Here is a tiny trained network, its code and every weight. The questions are about switching its units off for an input and a class, where a switched-off unit gives its printed mean instead of its output.

import numpy as np


def w(rows, s, z=0):
    codes = np.array(rows[::2]) - 128.0
    scale = np.full(codes.shape[1], s)
    scale[-1] = z or s
    return codes * scale


def f(y):
    return np.maximum(y, 0)


def log_softmax(a):
    a = a - a.max(-1, keepdims=True)
    return a - np.log(np.exp(a).sum(-1, keepdims=True))


def net(x, mask):
    res = np.array(x, float).reshape(1, 5) / 4 @ E
    y = f(res @ A[0][:, :-1].T + A[0][:, -1])
    res = res + np.where(mask, y, B[0][:, -1]) @ B[0][:, :-1]
    return log_softmax(res[-1] @ U[:, :-1].T + U[:, -1])


A, B = {}, {}
E = w([
[96,96,109,156,11,104,253,94,61,67,233,130],'x0',
[254,37,120,119,172,190,195,202,162,153,188,73],'x1',
[137,84,11,75,135,46,130,209,56,148,76,193],'x2',
[144,118,154,131,101,125,100,141,113,139,134,136],'x3',
[118,131,135,126,130,133,113,150,130,103,137,136],'x4',
],0.0074)
A[0] = w([
[40,239,140,91,86,69,47,52,127,139,49,186,23],'n1',
[125,145,231,160,125,199,126,66,162,121,141,68,200],'n2',
[237,75,135,77,159,200,163,187,156,152,138,102,94],'n3',
[160,81,12,47,140,2,108,206,84,159,49,168,119],'n4',
[176,107,107,153,152,162,127,152,139,143,153,127,122],'n5',
[111,108,107,130,57,106,216,109,94,105,201,116,16],'n6',
[203,81,113,96,149,188,149,184,178,166,158,104,113],'n7',
[144,180,233,108,145,184,105,44,198,124,135,82,195],'n8',
[170,161,145,97,246,161,15,160,188,203,14,115,9],'n9',
],0.0096,0.0015)
B[0] = w([
[118,71,179,195,204,88,127,107,116,98,114,22,233],'n1',
[134,142,66,126,167,160,122,195,141,181,118,189,205],'n2',
[71,94,166,192,171,106,111,81,126,97,93,80,203],'n3',
[137,188,105,160,156,236,103,170,170,217,132,171,251],'n4',
[84,150,120,136,161,64,89,126,140,112,109,125,161],'n5',
[175,112,136,28,65,95,127,116,136,94,125,154,198],'n6',
[100,148,177,176,164,99,114,103,95,112,120,61,193],'n7',
[134,170,90,137,132,190,91,171,129,198,115,168,207],'n8',
[156,104,110,36,2,83,206,96,106,62,183,172,243],'n9',
],0.0094,0.016)
U = w([
[120,199,32,131,177,248,103,195,169,216,99,202,169],'0',
[73,107,164,183,216,31,113,82,106,79,71,23,2],'1',
[151,124,85,6,2,60,184,101,118,68,158,183,218],'2',
],0.0061,0.00055)

Each question gives the input, the list of numbers given to net, and the class t.
The units are the neurons (one row each of A and B). Each row of codes is followed by its name. A weight is (code - 128) times the scale printed after its matrix; where a second scale follows, it is the last column's (A, B and U).
mask holds one flag per neuron, in row order. A switched-off neuron (its flag False) gives its mean, the last column of its row in B, instead of its output. The means were averaged over made-up inputs and are rounded, as every weight is.
A unit's drop is (log p(t) with every unit on - log p(t) with that unit switched off) / (log p(t) with every unit on - log p(t) with every unit switched off).
The circuit of an input: a set's keep is (log p(t) with only the set's units on - log p(t) with every unit switched off) / (log p(t) with every unit on - log p(t) with every unit switched off). Starting from all 9 units, units are removed one at a time, each time the one whose removal leaves the highest keep (on an exact tie, the one counted first), for as long as the keep stays at least 0.8.
circuit, biggest first: the units of the circuit, biggest drop first
unit that matters most: the unit with the biggest drop
top k neurons: the k neurons with the biggest drops, biggest first
drop when u is switched off: that unit's drop, to one decimal
input [1,-6,4,-5,-7], class 1: unit that matters most -> n1
input [-1,8,5,-4,-2], class 1: top 2 neurons -> (n3, n7)
input [3,-4,6,4,-5], class 0: top 2 neurons -> (n4, n9)
input [6,-2,-8,-8,7], class 0: top 2 neurons -> (n9, n2)
input [1,-7,-7,8,3], class 0: top 4 neurons -> (n8, n2, n3, n7)
input [-6,-2,-3,-1,-4], class 2: top 2 neurons -> (n9, n4)
input [6,-2,-8,2,8], class 0: top 2 neurons -> (n9, n2)
input [6,6,-2,-2,4], class 1: top 3 neurons -> (n9, n3, n7)
input [-8,-8,-3,2,5], class 1: top 2 neurons -> (n1, n6)
input [7,6,-7,-3,-5], class 0: top 3 neurons -> (n9, n2, n1)
input [-6,5,-4,0,-8], class 2: top 3 neurons -> (n9, n1, n4)
input [-3,1,1,8,0], class 2: top 2 neurons -> (n1, n9)
input [5,0,5,0,1], class 0: drop when n4 is switched off -> 2.3
input [1,-4,2,5,-3], class 1: circuit, biggest first -> (n1)
input [-5,-3,3,8,-7], class 2: drop when n9 is switched off -> 1.6
input [-7,-2,4,4,1], class 2: drop when n9 is switched off -> 2.0
